Below is a small trained network, with its code and all its weights. Each question gives an input and a class and asks what happens when units are switched off, that is, made to give their printed mean instead of their output.

import numpy as np


def w(rows, s, z=0):
    codes = np.array(rows[::2]) - 128.0
    scale = np.full(codes.shape[1], s)
    scale[-1] = z or s
    return codes * scale


def norm(h):
    return h / np.sqrt((h * h).mean(-1, keepdims=True) + 1e-5)


def f(y):
    return np.maximum(y, 0)


def log_softmax(a):
    a = a - a.max(-1, keepdims=True)
    return a - np.log(np.exp(a).sum(-1, keepdims=True))


def net(x, mask):
    res = np.array(x, float).reshape(1, 8) / 4 @ E
    u = 0
    for l in range(2):
        y = f(norm(res) @ A[l][:, :-1].T + A[l][:, -1])
        res = res + np.where(mask[u : u + 3], y, B[l][:, -1]) @ B[l][:, :-1]
        u += 3
    return log_softmax(norm(res)[-1] @ U[:, :-1].T + U[:, -1])


A, B = {}, {}
E = w([
[172,161,145,102],'x0',
[70,253,107,148],'x1',
[99,111,114,145],'x2',
[180,156,178,100],'x3',
[138,134,153,116],'x4',
[89,96,116,157],'x5',
[146,138,134,122],'x6',
[240,149,29,161],'x7',
],0.0052)
A[0] = w([
[127,158,200,77,201],'L0N0',
[2,82,138,246,251],'L0N1',
[106,205,107,197,40],'L0N2',
],0.0097,0.0021)
B[0] = w([
[133,156,152,173,217],'L0N0',
[185,158,173,135,255],'L0N1',
[114,246,89,106,182],'L0N2',
],0.013,0.0063)
A[1] = w([
[128,123,68,141,101],'L1N0',
[146,162,54,138,252],'L1N1',
[123,5,141,77,129],'L1N2',
],0.017,0.0034)
B[1] = w([
[58,126,104,221,159],'L1N0',
[154,2,157,75,255],'L1N1',
[171,189,17,41,206],'L1N2',
],0.012,0.0069)
U = w([
[152,108,153,137,254],'0',
[164,116,155,130,150],'1',
[123,255,24,58,20],'2',
[165,112,131,186,133],'3',
[132,94,150,185,128],'4',
[102,12,190,218,55],'5',
],0.007,0.0032)

Each question gives the input, the list of numbers given to net, and the class t.
The units are the neurons (one row each of A and B). Each row of codes is followed by its name. A weight is (code - 128) times the scale printed after its matrix; where a second scale follows, it is the last column's (A, B and U).
mask holds one flag per neuron, layer by layer. A switched-off neuron (its flag False) gives its mean, the last column of its row in B, instead of its output. The means were averaged over made-up inputs and are rounded, as every weight is.
A unit's drop is (log p(t) with every unit on - log p(t) with that unit switched off) / (log p(t) with every unit on - log p(t) with every unit switched off).
The circuit of an input: a set's keep is (log p(t) with only the set's units on - log p(t) with every unit switched off) / (log p(t) with every unit on - log p(t) with every unit switched off). Starting from all 6 units, units are removed one at a time, each time the one whose removal leaves the highest keep (on an exact tie, the one counted first), for as long as the keep stays at least 0.8.
units of the circuit, in order: the units of the circuit, biggest drop first
top k neurons: the k neurons with the biggest drops, biggest first
top k neurons in layer l: the k neurons of layer l with the biggest drops, biggest first
drop when u is switched off: that unit's drop, to one decimal
input [1,-7,2,-5,-7,-3,-4,4], class 2: units of the circuit, in order	L1N2; L0N0; L0N1
input [1,-8,-1,-5,6,5,8,2], class 2: units of the circuit, in order	L1N2; L0N1
input [-4,-8,7,-2,2,4,4,2], class 2: units of the circuit, in order	L1N2; L1N1
input [6,-2,-4,-3,-5,6,0,8], class 5: top neuron in layer 0	L0N1
input [5,1,-6,-3,3,2,7,6], class 5: units of the circuit, in order	L1N1; L0N1; L1N2
input [-3,-4,-4,5,-2,-6,2,7], class 5: units of the circuit, in order	L1N2; L0N1; L1N1
input [2,-7,3,6,-2,0,0,0], class 2: units of the circuit, in order	L1N2; L0N1; L1N1
input [-5,5,1,-4,5,-5,8,8], class 5: top 4 neurons	L1N1; L1N2; L0N1; L1N0
input [-4,-8,-8,6,6,-6,-1,-1], class 2: top 4 neurons	L0N1; L1N2; L0N2; L1N1
input [-5,5,0,5,-6,6,-1,8], class 5: units of the circuit, in order	L1N1; L1N2
input [-5,-6,-8,2,-2,3,4,-4], class 2: units of the circuit, in order	L1N2; L0N2; L1N1
input [2,-2,-7,1,4,7,1,8], class 5: units of the circuit, in order	L0N1; L1N2; L1N1
input [1,-6,1,4,1,3,-8,-3], class 2: top 3 neurons	L1N2; L0N2; L1N1
input [-3,-7,8,-5,2,6,6,-3], class 2: top neuron in layer 0	L0N0
input [2,-3,-8,-3,-2,5,-1,6], class 5: top 3 neurons	L1N0; L1N1; L0N1
input [2,-8,-5,-6,2,1,5,-2], class 2: top 2 neurons in layer 1	L1N2; L1N1
input [-5,-8,3,8,-5,5,-3,-8], class 2: top 3 neurons	L1N2; L1N1; L0N2
input [-6,-7,-5,3,-2,-1,1,2], class 2: drop when L1N1 is switched off	0.1
input [-1,-8,0,-3,3,6,4,2], class 2: drop when L0N1 is switched off	0.0
input [7,-4,-1,3,-7,4,-5,8], class 5: drop when L1N2 is switched off	0.2
